Below are the code and all the weights of a small trained network. Each question names an input and a target symbol and asks about switching units off, where a switched-off unit gives its printed mean instead of its output.

import numpy as np


def w(rows, s, z=0):
    codes = np.array(rows[::2]) - 128.0
    scale = np.full(codes.shape[1], s)
    scale[-1] = z or s
    return codes * scale


def f(y):
    return y / 2 * (1 + np.tanh(0.7978845608 * (y + 0.044715 * y**3)))


def softmax(a):
    e = np.exp(a - a.max(-1, keepdims=True))
    return e / e.sum(-1, keepdims=True)


def log_softmax(a):
    a = a - a.max(-1, keepdims=True)
    return a - np.log(np.exp(a).sum(-1, keepdims=True))


def net(x, mask):
    ids = ['βγδζλσψ'.index(c) for c in x.split()]
    T = len(ids)
    res = E[ids] + P[:T]
    r = res
    for j in range(2):
        rows = slice(3 * j, 3 * j + 3)
        q, k, v = (r @ M[0][rows].T for M in (Q, K, V))
        z = softmax(np.where(np.tri(T) > 0, q @ k.T / 3**0.5, -1e9)) @ v
        o = O[0][rows]
        res = res + np.where(mask[j], z, o[:, -1]) @ o[:, :-1]
    y = f(res @ A[0][:, :-1].T + A[0][:, -1])
    res = res + np.where(mask[2:10], y, B[0][:, -1]) @ B[0][:, :-1]
    return log_softmax(res[-1] @ U[:, :-1].T + U[:, -1])


Q, K, V, O, A, B = {}, {}, {}, {}, {}, {}
E = w([
[169,172,102,92],'β',
[199,185,84,253],'γ',
[161,78,21,195],'δ',
[193,140,115,113],'ζ',
[117,165,62,182],'λ',
[61,190,75,63],'σ',
[82,213,220,25],'ψ',
],0.016)
P = w([
[146,171,130,193],'0',
[107,199,199,153],'1',
[184,172,64,113],'2',
[79,190,229,157],'3',
[189,170,66,79],'4',
[53,119,235,105],'5',
[183,148,68,70],'6',
[40,110,255,167],'7',
],0.0057)
Q[0] = w([
[113,181,2,208],'H0',
[181,117,76,97],'H0',
[150,243,122,115],'H0',
[77,216,146,141],'H1',
[228,46,150,181],'H1',
[23,55,192,132],'H1',
],0.0074)
K[0] = w([
[136,132,71,2],'H0',
[124,43,50,67],'H0',
[22,46,43,75],'H0',
[143,98,171,14],'H1',
[242,120,101,197],'H1',
[104,178,217,170],'H1',
],0.0069)
V[0] = w([
[43,151,134,81],'H0',
[150,215,222,190],'H0',
[146,112,65,176],'H0',
[147,185,139,65],'H1',
[130,152,175,51],'H1',
[2,200,62,148],'H1',
],0.0096)
O[0] = w([
[68,96,225,246,130],'H0',
[140,232,73,119,81],'H0',
[12,61,87,142,209],'H0',
[72,105,192,164,128],'H1',
[98,152,161,97,51],'H1',
[3,183,110,217,254],'H1',
],0.0069,0.0067)
A[0] = w([
[106,133,46,153,156],'N0',
[55,183,150,110,127],'N1',
[69,152,237,96,172],'N2',
[151,172,93,246,147],'N3',
[211,113,122,173,49],'N4',
[168,134,98,115,117],'N5',
[188,77,105,201,6],'N6',
[153,172,55,169,2],'N7',
],0.011,0.0037)
B[0] = w([
[73,187,139,53,243],'N0',
[193,40,136,153,210],'N1',
[178,107,159,222,199],'N2',
[103,149,156,73,252],'N3',
[107,20,173,116,157],'N4',
[231,44,121,26,147],'N5',
[72,68,143,158,190],'N6',
[156,94,255,131,190],'N7',
],0.0076,0.014)
U = w([
[213,175,57,127,199],'β',
[193,128,184,64,3],'γ',
[150,40,76,83,96],'δ',
[254,107,60,114,221],'ζ',
[84,210,66,101,156],'λ',
[96,119,49,209,142],'σ',
[221,114,134,149,114],'ψ',
],0.0087,0.0055)

Each question gives the input, a string of symbols that net reads in full, and the target symbol t.
The units are the heads (3 rows each of Q, K, V and O) and the neurons (one row each of A and B). Each row of codes is followed by its name. A weight is (code - 128) times the scale printed after its matrix; where a second scale follows, it is the last column's (O, A, B and U).
mask holds one flag per unit, heads first, then neurons. A switched-off unit (its flag False) gives its mean, the last column of its rows in O or B, instead of its output. The means were averaged over made-up inputs and are rounded, as every weight is.
A unit's drop is (log p(t) with every unit on - log p(t) with that unit switched off) / (log p(t) with every unit on - log p(t) with every unit switched off).
The circuit of an input: a set's keep is (log p(t) with only the set's units on - log p(t) with every unit switched off) / (log p(t) with every unit on - log p(t) with every unit switched off). Starting from all 10 units, units are removed one at a time, each time the one whose removal leaves the highest keep (on an exact tie, the one counted first), for as long as the keep stays at least 0.8.
units of the circuit, in order: the units of the circuit, biggest drop first
unit that matters most: the unit with the biggest drop
top k neurons: the k neurons with the biggest drops, biggest first
which heads matter: for each layer, one digit per head in row order, 1 if its drop is at least 0.15 and else 0, layers parted by /
drop of u: that unit's drop, to one decimal
input ζ β γ ζ, target ζ: units of the circuit, in order : H1, N0, H0
input σ γ λ γ, target λ: units of the circuit, in order : N3, N1
input γ β γ β ζ σ γ, target γ: which heads matter : 00
input λ δ δ λ γ δ, target λ: units of the circuit, in order : N1, N0, H0
input β ψ λ σ, target ψ: which heads matter : 11
input σ ζ β σ σ β, target σ: units of the circuit, in order : N7, H1, N3
input δ δ λ δ, target λ: units of the circuit, in order : N1, N2
input ζ δ δ ψ σ σ, target ψ: top 4 neurons : N1, N2, N6, N0
input δ δ γ ζ δ δ δ λ, target λ: unit that matters most : N1
input λ σ σ δ γ, target γ: top 4 neurons : N3, N7, N4, N2
input ζ λ σ σ σ, target σ: units of the circuit, in order : H1, H0, N2
input δ γ λ ζ λ γ, target λ: which heads matter : 10
input δ δ σ δ β λ σ, target σ: drop of N3 : 0.1
input λ λ δ, target δ: drop of N3 : 0.0
input γ δ ψ γ ζ, target ζ: drop of N1 : -0.1
